Below are the code and all the weights of a small trained network. Each question names an input and a class and asks about switching units off, where a switched-off unit gives its printed mean instead of its output.

import numpy as np


def w(rows, s, z=0):
    codes = np.array(rows[::2]) - 128.0
    scale = np.full(codes.shape[1], s)
    scale[-1] = z or s
    return codes * scale


def f(y):
    return np.maximum(y, 0)


def log_softmax(a):
    a = a - a.max(-1, keepdims=True)
    return a - np.log(np.exp(a).sum(-1, keepdims=True))


def net(x, mask):
    res = np.array(x, float).reshape(1, 8) / 4 @ E
    y = f(res @ A[0][:, :-1].T + A[0][:, -1])
    res = res + np.where(mask, y, B[0][:, -1]) @ B[0][:, :-1]
    return log_softmax(res[-1] @ U[:, :-1].T + U[:, -1])


A, B = {}, {}
E = w([
[101,155,21,97,118,159,241,119,78,87],'x0',
[87,102,222,1,142,130,243,237,220,142],'x1',
[130,132,126,113,111,121,122,132,118,138],'x2',
[102,25,64,199,221,20,171,176,143,251],'x3',
[125,123,127,134,144,130,131,117,144,119],'x4',
[203,55,99,90,100,202,137,70,164,185],'x5',
[203,76,192,36,230,54,143,57,17,89],'x6',
[221,62,113,162,51,27,153,159,195,14],'x7',
],0.0048)
A[0] = w([
[192,161,63,163,140,119,105,43,86,122,41],'n1',
[79,160,54,120,121,125,198,131,74,81,194],'n2',
[221,57,96,148,53,51,153,101,179,63,194],'n3',
[137,138,27,161,160,98,68,111,134,152,45],'n4',
[84,94,182,28,121,159,192,191,202,142,45],'n5',
[152,170,221,87,43,225,106,120,75,22,41],'n6',
[219,48,125,105,83,215,115,78,163,199,114],'n7',
[79,177,94,187,76,200,108,157,197,176,22],'n8',
[102,124,144,72,150,140,213,226,203,139,70],'n9',
[49,193,139,101,162,207,51,97,70,208,211],'n10',
[115,66,65,167,206,45,153,198,122,220,223],'n11',
[151,54,46,65,93,189,122,61,174,148,121],'n12',
[167,119,196,167,126,126,16,155,148,160,230],'n13',
[83,88,146,33,118,144,200,167,165,117,49],'n14',
[133,96,137,114,193,63,131,81,36,92,134],'n15',
[41,168,98,171,83,102,142,167,150,90,134],'n16',
[206,208,179,83,128,181,115,75,120,58,66],'n17',
[65,125,138,118,184,232,121,67,104,254,159],'n18',
[163,94,204,93,195,96,75,96,81,85,175],'n19',
[46,128,79,219,65,193,111,175,194,144,31],'n20',
[149,208,158,93,74,187,98,101,135,90,67],'n21',
[27,134,64,205,38,195,116,143,207,144,4],'n22',
[142,112,54,197,108,143,86,42,114,101,30],'n23',
[144,135,73,215,101,138,51,53,84,126,58],'n24',
[135,160,62,182,72,111,87,86,68,125,59],'n25',
[119,106,231,148,118,93,42,132,171,149,122],'n26',
[131,136,123,214,9,161,122,181,200,152,95],'n27',
[167,145,109,63,189,81,208,68,62,85,200],'n28',
[99,205,147,116,58,178,94,105,163,57,76],'n29',
[191,70,129,180,34,48,111,154,190,33,215],'n30',
[65,183,205,189,153,58,63,159,122,93,253],'n31',
[121,154,88,246,102,146,105,78,80,127,22],'n32',
],0.0058,0.0019)
B[0] = w([
[123,190,214,104,106,163,57,153,181,105,192],'n1',
[178,78,35,28,159,244,101,217,182,177,202],'n2',
[45,204,143,127,228,54,177,169,68,51,245],'n3',
[187,166,197,181,59,170,116,165,173,210,175],'n4',
[209,228,204,201,76,126,18,145,182,123,223],'n5',
[148,48,126,254,77,98,199,79,62,217,237],'n6',
[19,80,177,66,131,165,226,177,198,73,205],'n7',
[134,71,114,75,187,63,38,17,56,39,199],'n8',
[173,195,214,180,65,144,36,145,187,160,218],'n9',
[55,187,87,89,222,46,180,182,86,42,239],'n10',
[156,33,98,238,37,110,194,30,69,227,253],'n11',
[18,71,73,74,131,219,215,220,202,52,196],'n12',
[94,71,66,62,141,205,199,206,175,166,202],'n13',
[220,224,233,189,70,178,38,149,209,158,204],'n14',
[106,101,164,68,41,133,59,49,198,168,214],'n15',
[48,81,103,39,132,148,95,109,173,97,186],'n16',
[148,53,71,216,81,86,177,54,73,188,209],'n17',
[67,193,143,149,210,17,186,174,23,76,228],'n18',
[149,70,62,20,124,108,60,96,115,91,216],'n19',
[136,55,58,47,91,62,41,11,80,121,208],'n20',
[106,109,112,218,129,125,201,101,89,171,200],'n21',
[162,23,107,57,99,40,27,51,88,108,214],'n22',
[157,188,222,147,111,171,97,179,157,150,192],'n23',
[141,223,224,157,99,198,91,191,207,115,209],'n24',
[136,153,206,149,114,141,83,202,191,148,190],'n25',
[231,91,34,73,118,230,150,226,159,188,188],'n26',
[148,73,91,42,195,59,84,45,72,37,220],'n27',
[159,24,61,53,88,134,22,111,182,112,234],'n28',
[133,22,84,217,80,110,187,94,62,185,208],'n29',
[51,203,95,132,239,74,193,183,57,59,253],'n30',
[76,62,35,65,86,223,183,188,209,173,208],'n31',
[176,210,201,187,95,201,71,189,245,182,192],'n32',
],0.0043,0.0058)
U = w([
[165,46,135,40,117,55,30,27,73,87,125],'0',
[197,221,254,193,53,202,50,220,200,145,27],'1',
[16,77,117,93,100,187,206,188,155,112,253],'2',
[167,60,117,233,66,70,192,57,33,195,121],'3',
[143,91,56,59,133,212,142,233,125,133,178],'4',
[44,193,152,122,237,34,185,183,29,33,70],'5',
],0.0049,0.0028)

Each question gives the input, the list of numbers given to net, and the class t.
The units are the neurons (one row each of A and B). Each row of codes is followed by its name. A weight is (code - 128) times the scale printed after its matrix; where a second scale follows, it is the last column's (A, B and U).
mask holds one flag per neuron, in row order. A switched-off neuron (its flag False) gives its mean, the last column of its row in B, instead of its output. The means were averaged over made-up inputs and are rounded, as every weight is.
A unit's drop is (log p(t) with every unit on - log p(t) with that unit switched off) / (log p(t) with every unit on - log p(t) with every unit switched off).
The circuit of an input: a set's keep is (log p(t) with only the set's units on - log p(t) with every unit switched off) / (log p(t) with every unit on - log p(t) with every unit switched off). Starting from the 12 units with the biggest drops (on a tie, the unit counted first), units are removed one at a time, each time the one whose removal leaves the highest keep (on an exact tie, the one counted first), for as long as the keep stays at least 0.8.
units of the circuit, in order: the units of the circuit, biggest drop first
unit that matters most: the unit with the biggest drop
top k neurons: the k neurons with the biggest drops, biggest first
drop when u is switched off: that unit's drop, to one decimal
input [-8,2,-2,1,7,-7,5,5], class 4: units of the circuit, in order : [n26; n31]
input [-2,-3,-8,5,-7,1,-6,7], class 5: top 2 neurons : [n30; n3]
input [-4,4,5,8,6,5,2,-6], class 3: units of the circuit, in order : [n11]
input [4,6,1,-8,3,-1,-7,-2], class 3: units of the circuit, in order : [n6; n29; n21]
input [-4,1,1,-8,-6,6,-5,-1], class 3: units of the circuit, in order : [n6; n29]
input [2,7,-1,3,-8,1,-5,2], class 1: units of the circuit, in order : [n9; n5]
input [3,-1,0,1,-5,-3,1,-8], class 5: units of the circuit, in order : [n18; n10]
input [6,0,-8,-7,-4,1,-6,3], class 3: top 3 neurons : [n6; n29; n21]
input [1,5,-2,-2,-7,-3,-3,-8], class 5: units of the circuit, in order : [n10; n18]
input [-6,3,1,-4,-4,4,-5,7], class 5: units of the circuit, in order : [n30; n3]
input [-7,1,6,-1,-7,0,6,-5], class 4: units of the circuit, in order : [n26; n13]
input [0,-5,-4,-6,4,-1,-4,0], class 3: units of the circuit, in order : [n29; n6]
input [-2,-6,5,-3,-2,6,4,-6], class 1: top 2 neurons : [n24; n1]
input [-2,1,-7,-7,2,7,-7,4], class 0: top neuron : [n27]
input [-8,-3,2,-8,-2,-2,-5,-5], class 3: units of the circuit, in order : [n6; n29]
input [-6,-4,-8,-7,-4,5,4,2], class 3: units of the circuit, in order : [n6; n17]
input [-3,7,6,-1,-4,-2,3,-3], class 1: units of the circuit, in order : [n5; n14]
input [0,-1,6,-3,6,4,0,-7], class 5: top 2 neurons : [n18; n10]
input [8,-5,6,-8,5,-4,5,2], class 3: top 2 neurons : [n6; n17]
input [2,4,1,5,-6,-3,-4,-6], class 5: units of the circuit, in order : [n18]
input [0,5,5,-6,4,-2,2,8], class 5: top 3 neurons : [n30; n3; n11]
input [2,8,-2,-8,8,-8,7,-3], class 1: top 3 neurons : [n14; n5; n9]
input [6,-8,5,-2,-4,4,-8,7], class 0: top 3 neurons : [n22; n27; n20]
input [-4,-6,-7,-1,7,4,-7,6], class 0: top 3 neurons : [n27; n22; n20]
input [5,-5,-6,-4,2,-4,0,8], class 5: top 2 neurons : [n30; n3]
input [-2,-2,-2,5,-8,4,-8,-6], class 0: drop when n20 is switched off : 0.2
input [-5,1,-3,-3,6,5,2,4], class 2: unit that matters most : n7
input [-3,5,-3,0,5,4,1,-2], class 1: drop when n8 is switched off : 0.0
